(in the rows, 128 means zero)
Each row of numbers belongs to one of the things below and depends on some of the facts about them. Some rows are named. Which thing is each other row?

Some rows with their names:
gutrar: [143 135 117  68 114 134 156 143 111 139 107  85 169 108  90]
kitros: [159 167 108  84 146 111 161 165 116 140  95  70 121  88 105]
zistak: [167 140 112  80 131 130 165 151 130 141 102  74 133  92  82]
rotri: [155 160 127  49 112  55 157 184 126 140  97  68 135 135 136]
bemi: [156  94 106 115 103 122 173 132 121 149 132 103 134 157 144]
popesim: [158 129 142  97 133 149 152 117 134 149 112  93 183 119 114]
mevum: [130 162 118 125 131  97 119 136 137 163 117  56 125 122 108]
klapli: [160 168 129  88 130 110 124 150 169 152  80  75 164  85 122]
migifen: [133 164 107  81 128 118 133 139 113 142  93  98 156  86 125]
brefe: [160 141 134  94 119 111 116 149 134 147  66  90 138  77  89]
vudi: [153 142 153  78 108 102 177 152 118 154 137  49 142 142  97]
dostul: [179 145 170  55 121  90 115 118 104 145  96  42 135 148 121]
faflal: [114 194 162  98 122 109 122 127 133 182 117  34 175 118  92]
tutefus: [195 147 151  85 139 120 132 129 116 144  90  71 120 111 115]
tagrun: [169 173 126  77 150 106 145 158 148 145  75  72 148  83 125]
fasafle: [156 122 124  95 138 159 129 116 165 141  92 103 191  95 115]
fuska: [147 166  97  98 149 105 123 145 136 141  88  74 127  99 106]
nabol: [141 155 107  94 134 121 159 155 125 148  93 109 154  83 128]
tostavas: [157 146 163  63  95  91 125 162 134 160  86  71 155 108 110]
kega: [185 126 129  74 108  71 126 152 127 132  80  82 121 134 129]
fluklis: [147 104  84  83 102 100 158 157  97 134 121  98 135 127 101]
negedam: [162 149 136  56 115  97 157 154 145 144  84 101 177 116 161]
pomuklor: [154 141  76  59 141  84 118 134  89 122  98  91 126 151 148]

How the things are related:
begak Θ a; bemi Θ b; bitrukam Θ b; brazi Θ a; brefe Θ a; brero Θ b
bugos Θ a; bula Θ a; dostul Θ a; faflal Θ a; fasafle Θ b; febokom Θ b
fezek Θ a; flipas Θ b; fluflel Θ b; fluklis Θ b; fuska Θ a; gofak Θ a
griba Θ b; gutrar Θ b; kega Θ a; keklapu Θ b; kene Θ b; keplir Θ a
kifli Θ a; kitol Θ a; kitros Θ a; klapli Θ a; koso Θ a; lazik Θ a
liflos Θ a; meva Θ a; mevum Θ a; migifen Θ b; nabol Θ b; negedam Θ b
nitri Θ a; pasidos Θ b; pegon Θ a; pifik Θ a; plazozum Θ a; plifor Θ a
pludril Θ a; plusta Θ a; pomuklor Θ b; popesim Θ b; pupluska Θ b; radruna Θ a
redrur Θ b; rifir Θ b; rotri Θ a; runom Θ b; sovel Θ b; stokles Θ b
stufa Θ b; tabrus Θ b; tagrun Θ a; tostavas Θ a; trifu Θ a; tropor Θ a
trusok Θ a; tutefus Θ a; vasobres Θ a; voplol Θ a; vudi Θ a; zedro Θ b
zistak Θ a; zuse Θ a; zuskil Θ a; zutra Θ b; begak σ 58; bemi σ 498
bitrukam σ 498; brazi σ 218; brefe σ 58; brero σ 498; bugos σ 498; bula σ 498
dostul σ 58; faflal σ 218; fasafle σ 498; febokom σ 218; fezek σ 58; flipas σ 218
fluflel σ 58; fluklis σ 498; fuska σ 218; gofak σ 218; griba σ 218; gutrar σ 498
kega σ 58; keklapu σ 218; kene σ 58; keplir σ 218; kifli σ 218; kitol σ 218
kitros σ 218; klapli σ 218; koso σ 58; lazik σ 218; liflos σ 218; meva σ 58
mevum σ 218; migifen σ 218; nabol σ 218; negedam σ 218; nitri σ 498; pasidos σ 58
pegon σ 58; pifik σ 218; plazozum σ 58; plifor σ 58; pludril σ 58; plusta σ 218
pomuklor σ 218; popesim σ 498; pupluska σ 218; radruna σ 218; redrur σ 58; rifir σ 498
rotri σ 218; runom σ 498; sovel σ 218; stokles σ 58; stufa σ 498; tabrus σ 218
tagrun σ 218; tostavas σ 58; trifu σ 58; tropor σ 218; trusok σ 58; tutefus σ 58
vasobres σ 498; voplol σ 498; vudi σ 498; zedro σ 498; zistak σ 498; zuse σ 58
zuskil σ 498; zutra σ 218; begak δ zuskil; begak δ dostul; bemi δ trifu; bitrukam δ koso
brazi δ dostul; brefe δ vasobres; brefe δ faflal; brero δ runom; brero δ vasobres; bugos δ rifir
bula δ kifli; bula δ vasobres; bula δ faflal; dostul δ plazozum; fasafle δ vasobres; fasafle δ sovel
fezek δ lazik; fezek δ vasobres; fezek δ plazozum; flipas δ plazozum; fluflel δ runom; fluklis δ fluflel
fuska δ faflal; gofak δ tropor; griba δ mevum; gutrar δ faflal; kega δ dostul; kega δ fluflel
keklapu δ mevum; kene δ popesim; kitol δ vasobres; kitros δ faflal; kitros δ plazozum; klapli δ faflal
koso δ lazik; koso δ plazozum; liflos δ bemi; meva δ faflal; mevum δ vasobres; migifen δ faflal
nabol δ vasobres; nabol δ zutra; negedam δ vudi; pegon δ plazozum; pifik δ pupluska; pifik δ plazozum
plifor δ plazozum; pludril δ trifu; plusta δ faflal; pomuklor δ rotri; popesim δ fezek; radruna δ bugos
radruna δ lazik; redrur δ lazik; rifir δ plazozum; rifir δ dostul; rifir δ vudi; rifir δ gutrar
rifir δ zuse; rotri δ brazi; rotri δ begak; sovel δ lazik; sovel δ plazozum; stokles δ vasobres
tabrus δ mevum; tagrun δ faflal; tagrun δ plazozum; tostavas δ faflal; tutefus δ plazozum; vasobres δ faflal
voplol δ pegon; voplol δ trifu; zedro δ zuskil; zistak δ faflal; zistak δ plazozum; zuse δ tabrus
zuskil δ tostavas; zutra δ plazozum

Name these rows:
Some rows may be things named above.
[173 160 105  84 182 141 124 103 110 125 102  87 141 127 152] -> flipas
[169 156 112  81 173 134 123  99 111 129  98  95 145 125 149] -> flipas
[156 137 166  69  87  81 127 155 138 154  85  69 149 109 106] -> tostavas
[186 124  87  71 157 140 123 102 108 114 106  91 144 133 107] -> rifir
[146 134 147 104  93 119 135 143 122 157  87 122 158  89 117] -> stokles
[153 134 152  40  86  91 159 166 161 148  99  60 187 130  97] -> zuskil
[163 125 124  97 135 152 135 114 165 140  89 107 194  93 119] -> fasafle
[146 161 121 114 120 103 127 151 171 157  93  75 152  89 116] -> kitol
[155 125 135  90 130 154 155 111 144 151 117  85 176 111 126] -> popesim
[149 115 121  90 113 119 148 121 133 141 121  93 164 139 125] -> stufa
[189 135 132  55 126  79  87 116 120 131  81  58 122 152 123] -> begak
[184 113 110 111 127 109 180 160 145 140 115  75 115 128 115] -> voplol
[153 131 139 101  95 125 137 143 126 162  91 111 157  90 115] -> stokles
[167 172 202  86 133 125 129 101 104 174 115  25 157 145 110] -> plazozum
[187 113 113 116 125 114 178 161 134 132 112  86 107 139 118] -> voplol
[160 154 145  65 116 100 156 144 136 146  88  95 177 114 156] -> negedam
[143 185 171  97 146 124 158 125 136 172 116  34 158 128 134] -> lazik
[137 144 125 117 111  80 132 145 134 161 120  58 116 151 139] -> tropor
[176 120  90  68 162 143 131  99 103 113 100  85 145 130 104] -> rifir
[184 112 134 126 119  92 136 134 124 143 105  80  93 148 141] -> pludril
[152 152 106 108 133  82 143 151 119 154 106  60 115 133 136] -> keplir
[170 157  97 100 167 109 149 135 105 131  95  63 101 111 127] -> radruna
[164 119 129 101 106  97 154 144 157 153 115  65 149 140 107] -> nitri
[108 197 167  96 130 119 125 123 129 179 124  30 167 122 101] -> faflal
[146 155 109  62 142  77 147 153  88 136 110  47 105 147 122] -> brazi
[136 146 108 102 110  98 148 145 100 145 116  92 138 133 139] -> febokom
[172 136 133  72 139 123 162 143 142 147 115  55 151 125  99] -> bugos
[190 131 137 116 142 108 130 127 100 154 109  72  98 139 119] -> pegon
[168 145 129 103 115 106 120 141 113 147  88  79 119  94  86] -> meva
[158 136 155  43  87  77 151 169 162 147 102  55 173 125 107] -> zuskil
[173 137 137  97 130 102 125 128 102 148 105  55 111 137 105] -> zuse
[173 117 141 102 101 108 102 104 121 146 105  96 161 148 148] -> pasidos
[161 128 135  93 129 156 148 114 139 152 105  95 169 117 117] -> popesim

Now the same things, written a new way:
Known rows:
plusta: [139 147 134 140  96 118 155 137 166  81 122 124 145 142 119 163  89 132
 110 115 106 137 119 118 111 131 118 149 149 165  85 111 157 134 115 117
 142 137 162 143 123]
faflal: [ 88 224 203 136 182  97 191 137 171 117 179  80 168 171  35 221 137  84
 117 139 147 150  89 114 125 127 118 128 134 140 151  94 102 182 166 191
 101 126 202 185  91]
fezek: [129  99 162 108 130 138 177 113 109 144 173  97 145 132 101 118 163 134
 129 137 176 130 123 149 148 123 150 126 202 125  76 126 116 108 119 135
  93 121 127  73 112]
voplol: [ 99 118 149  85 152 110 141 178 163 128 131  71 140 183 124  64 177 105
 119 136 168 174 103 104 118 155 161 115  89 127 105 108  41 140  75 144
 112  81 129  92  97]
lazik: [107 152 180 130 115 141 121 116  77 147 143 123 109 125 100 176 135 155
 163 130  99 137 139 141 166 118 146  90 123 134 153  87 177 131 166 141
 121 144 117 182  95]
fuska: [129 146 163 136 106 128 157 150 146 105 150 132 150 134 109 147  66 113
 101 100 127 130 126 128 111 114 103 138 148 132  85 149 126 120 100 127
 122 133 155  88 121]
runom: [140 105 159 168 119 120 123  93 122 174  60 161 119 140  74 101  81 156
 130 191 123 169 133 133 159 128 157 113 118 128 163 114 193 154 173 145
  93 136  94 124 108]
bitrukam: [175  91 150 152 122 128  92 117 117 133  97 148  90 106 127  75 101 193
 147 122  79 163 157 139 108 126 166 128 161 122 127 104 168  85 131  81
 126 148  61 123 120]
zedro: [138 123 149 146 154 117 138 155 165 149  97 136 133 122  98  71  67 139
 103 139 115 187 134 133 101 127 140 148 137 160 113 124 136  98 124 117
 113 110 120 103 133]
tropor: [ 99 150 133 106 133 114 125 145 108 132 116 132 126 160 129 163 137 103
 112 159 121 134 120 138 129 124 134 102  62 134 119 134 166 162 111 148
 112 103 142 140 101]
zutra: [135 139 148 142 107 135 122 138 119 122 115 116 133 131 110 148 117 150
 149 145  82 155 135 121 153 110 135 134 132 123  86 121 159 121 153 120
 129 128 118 154 119]
pegon: [143 117 155 119 156 130 139 147  93 119 142 105 138 162 136 125 168 133
 112 119 141 159 112 141 151 129 167 109 152 128  96 143 120 122 129 118
 107 156 143 108 115]
rifir: [150  94 135 139 142 136 103 110 138 124 119 155  93 112 154  86  57 202
 146 134  71 147 159 160  82 101 159 144 163 140 128  78 182  82 105  72
 121 137 104 149 125]
mevum: [ 97 131 137 129 122 128 111  99 128  97 102 171 121 123 113 187 111 150
 113 156 110 109 144 151 123 113 106  93 109 113 116 105 195 150 107 154
 119 133 150 137 100]
klapli: [136 154 148 134 112 116 135 136 170  96 144  97 161 131 100 137  85 111
 110 114 110 135 124 116 120 123 122 148 150 136  91 124 126 131 103 133
 126 128 167 108 122]
fasafle: [142  88 159 128 106 134 122 114 165 140 115 130 129 115  91  78 108 162
 152 141 145 155 149 124 113 106 138 154 182  99  83 124 117 105 117 126
 114 118  95  87 123]
flipas: [131 141 179 107 122 140 155 160 133 158 169  73 150 113 127 117 118 132
 138 136 100 146 129 131 155 105 140 142 147 141  63 113  95 115 129 137
 123  86 106 131 124]
pupluska: [128 154 174 124 149 136 125 153 115 141 144  92 137 132 105 147 128 137
 147 150  93 161 129 140 164 115 143 134 107 133 107 106 127 137 159 152
 106 110 120 159 104]
popesim: [121 117 144 144 148 122 134 112 174 120  99 113 111 179  95  97 151 168
 157 179 119 147 129 112 144 130 174 129 144 106 131  68 142 141 144 140
 108 100  91 142 100]
pomuklor: [132 134 155 103 144 124 170 165 114 187 117 145 155  90 121 103  75 122
 109 153 100 170 129 149 151 121 131 137  85 166  89 151 151  97 115 128
 119  81 125 112 144]
brazi: [ 68 186 110  84 183  91 207 143 166 150 116  90 140 205 125 131 154 126
  92 161 123 112  90  95 171 149 180 116  70 205 116  65 142 135 141 145
 132  56 152 170 108]
radruna: [131 115 151 111 106 152 118 132  93 129 137 124 121  90 156 140 105 170
 135 108  90 103 148 156 133 117 130 118 130 132  87 109 160  92  92 103
 146 124 112 128 128]
nabol: [134 137 108 166  99 114 138 112 175  90 104 120 129 155 142 145 121 157
 139 162  67 116 138 102 153 122 144 167 147 138  49  92 169 132 122 127
 148 113  95 141 119]

Rows to name:
Some rows may be things named above.
[ 90 176 150 123 142 123 169 125 169 131 138 109 167 168  78 165 135 114
 112 150 143 122 113 107 147 134 116 138 109 135 132  91 135 175 129 172
 107 110 160 121 102] -> kifli
[106 169 152 129 127  99 164 141 154 113 133 117 155 178  87 193 129 108
 124 147 133 134 105 111 151 131 120 134 115 134 108 116 123 164 131 166
 119 114 171 136 107] -> kifli
[117 152 169  83 200 118 225 129 101 203 164 104 163 160  81 129 133 107
  97 125 167 146  92 155 171 119 163 100 127 184 123 117 112 107 139 160
  76 108 164 120 116] -> dostul
[128 151 148 103 145 129 167 170 105 179 136 139 143 118 126  99  62 132
  91 146  80 168 136 141 160 113 134 145  67 176  85 145 158 106 115 118
 109  91 119 109 135] -> pomuklor
[125 150 208 129 169 134 159 125  64 154 164 124 133 151  79 196 155 131
 133 107 141 158 117 179 162 110 159  95 193 158 158 113 134 135 177 140
  77 180 160 162  91] -> plazozum
[119 122 113 139 113 119 127 110 212  69  98 107 123 173  94 112 113 149
 109 138 151 128 115  96  78 145 154 155 180 125  97  87 141 135 118 114
 127 142 137 121 116] -> bula
[ 88 182 152 125 129 116 159 134 165 111 133  94 150 170  79 179 130 105
 112 152 147 131 114 119 141 133 123 133 117 118  98  96 124 157 136 184
 116 110 152 148 108] -> kifli
[122 144 163 116 129 142 120 116  81 143 138 117 110 129 102 195 147 157
 167 134 103 113 129 158 161 121 142 105 117 127 140  87 175 146 165 123
 119 141 114 180  92] -> lazik
[117 121 121 155 153 122  98  90 143 102 108 168 113 125 146 177  97 176
 133 181  66 125 143 159 104 109 128 137 114 126 104  96 235 135 103 124
 127 105 123 143 115] -> tabrus
[120 133 139 133  78 125 129 113 150  97 112 128 142 134 100 164 121 144
 121 152 121 114 129 116 141 131 118 143 143 140  80 135 164 145 116 128
 133 131 119  93 116] -> kitol
[137 141 117 164 144 108 163 108 157 112 110 145 112 192 120 142 105 140
  84  97 122 133  98 131 130 146 178 132 171 190  95 117 191 123 137  97
  94 164 159 139 120] -> tostavas
[115 132 138 128  88 125 148 106 145 112 118 136 141 137  96 163 119 126
 122 145 123 102 130 110 144 140 121 145 130 116  81 122 165 138 114 134
 148 130 129  86 110] -> kitol
[116 118 194 135 112 138 127 110 131 158 129 151 137 115  25 126 102 140
 133 148 176 146 138 141 100 124 105 104 149  87 177 155 134 158 134 178
 104 157 133  94  98] -> vasobres
[137 102 144 159 130 132 136 112 151 145 145 120 155 113  92 116 125 133
 114 167 160 150 136 154 154 104 126 170 182 110  52 156 141 121 141 150
  80 120 125  42 115] -> stokles
[158  93 135 144 143 130 100 120 123 121 111 140  93  89 137  78  55 201
 120 133  84 162 151 146  70 116 160 136 156 148 122  81 180  83 106  68
 121 124 103 150 126] -> rifir
[123 117  82 130 113 106  85 133 140  78  64 158 106 191 166 153 117 147
 101 149  62 116 122 108 141 152 161 114  72 135 104  89 230 147  98 101
 146 127 127 155 114] -> gofak
[125  97 124 131 183 122 128  89 101 110 125 145 104 153 147 162 131 160
  99 147 123 107 131 161 113 124 158 111 149 147 116  94 208 118  94 103
 105 138 162 122 116] -> zuse
[141 137 139 134 135 119 162 130 188 107 131  93 118 172  94  96 122 147
 132 109 151 139 114  98  95 140 162 119 165 151 124  74  97 119 100  99
 124 132 144 135 121] -> zistak
[153  92 176 122 147 145  89 191 121 120 111 112 133 128 122  66 128 111
 120 136 135 218 121 143 109 114 149 112  85  76 116 161  86 149 116 136
  93 131 115  92 106] -> bemi
[139  98 151 138 108 136 122 123 165 132 118 112 118 131  85  77 116 162
 144 154 138 153 148 127 113 116 133 142 159 107 103 121 122 119 120 129
 117 107 101 100 122] -> fasafle
[149 122 158 154 111 126 111 102 124 183  59 164 112 146  45 108 106 156
 138 183 118 161 138 132 158 117 143 123 118 129 156 134 199 141 191 146
  91 137  87 143 109] -> runom
[ 95 136 136 119 204 105 156 102 158 120 113 138 105 196 103 152 136 168
 118 150 132 139 120 138  96 129 172 101  95 163 188  31 165 141 127 124
 116 113 162 198  96] -> vudi

The same things again, as new rows of numbers:
Some things and their rows:
tutefus: [ 83 104 125 111 114  97 158 121 151 120 136 142 148 101 143  69 145 111
 158]
klapli: [113 132  79 154 132 130  94  75 159 138 116 119 112 105 148 153 122 162
 128]
gutrar: [143 127 136 134 130 159  87 138 166  91 100  91 136  91  96 147 119 120
 116]
runom: [165 211 145 116 140 153 153 158 103 131  79  97 107 128  80 147 132  70
 114]
brefe: [ 81 125 109 118 134 124 125 121 132 124 116 142  72  98 149  88  84 141
 155]
nabol: [150 133 124 147 100 105 153 137 136 148 143  85 102 120 172 125  82 142
 104]
trusok: [ 85 118 134  79 140 152 135 116  86 133 115 146 109 169 134 108 138 127
 156]
tostavas: [ 74 113 119 103 134 130 109 139 128 129 112 148  89  95 105 145 135 166
 159]
fluklis: [159 210 155 105 148 156 165 129 115 130  93  68 101 111 118 110 153 113
 107]
stokles: [110 120 139 120 118 127 147 152 109 118 138 119  69 105 139 103  77 119
 119]
rotri: [114 154 119 135 133 165 147 153 155 167 184 155 132 166 136 169 147 172
 142]
tropor: [117 129 183 155 170  95 105  97  94 130 119 113 124 221 165 178 160 109
 175]
keklapu: [191 103 122 153 143 109 110 133 120 129 183 132  74 148 136 111 113 131
  94]
febokom: [174 110 131 127 127 150 138 141  90 139 139  98 113 170 156 160 155 132
 122]
bemi: [160 120 183  68 156 133 127 113  83 115 116 132 187 107 121 146 138 141
  52]
brazi: [122 151 116 130 122 133 138 154 157 164 183 148 140 167 125 167 156 164
 152]
vudi: [129 139 131 115 125 169  62 147 166 106 108 136 182 166  99 144 135  93
 122]
nitri: [133 114 149 118 166 174 109 111 124 146 102 129 141 155 135 119 140 101
 110]
bitrukam: [159 117 159 157 119 170 134 151 121 133 125 123 172  71 128  71 149 106
 109]
meva: [ 86 115  90 106 126 136 102  97 135 110  95 135  92  96 129 120 120 150
 154]
kifli: [129 144  85 148 112 133 112 102 125 149  95 136 103 155 145 169  82 117
 148]
liflos: [147 125 119  91 143 104 126  78  86 141 148 158 174 160 176 162 118 181
  89]
zuse: [117 123 111 105 153 114  81 145 153  95 151 150 119 164  90  87 112 122
 146]

Which thing is each row?
Some rows may be things named above.
[128 112 181 152  96 151 150 120 129 113 105 115 131 128  93 116 149 126
  36] -> popesim
[129 190 121  56 118 127 159 163  97 103 103  97  79 141  91 109 166 114
 129] -> fluflel
[163 187 165 139 157 157 151 123 126 128 101 100  94  88 129 110  89 107
  83] -> brero
[129 127 151  87 169 126 149  91 123 134 134 150 193  91 128 102 120 133
  79] -> voplol
[119 121 171 125 156 182 116 157 129 140 139 113 108  87 119 168 168 156
 106] -> zedro
[101 112 127  34 131  74 124 128  55 114 100 177 192 159 111 164 127 135
 118] -> trifu
[146 139 172 157 137 160 137 139 126 136 127 113 136  72 143  88  79 105
  89] -> fasafle
[ 83 112  99  95 145 134 110 143 122 132 111 164  79  95  96 145 138 156
 154] -> tostavas
[145 135 126 173  84 133 112 124 121 136 150 141 169 152 162  77 139 162
 143] -> radruna
[119 125  74 147 103 133 109 110 133 151 103 140 114 160 136 174  80 109
 145] -> kifli

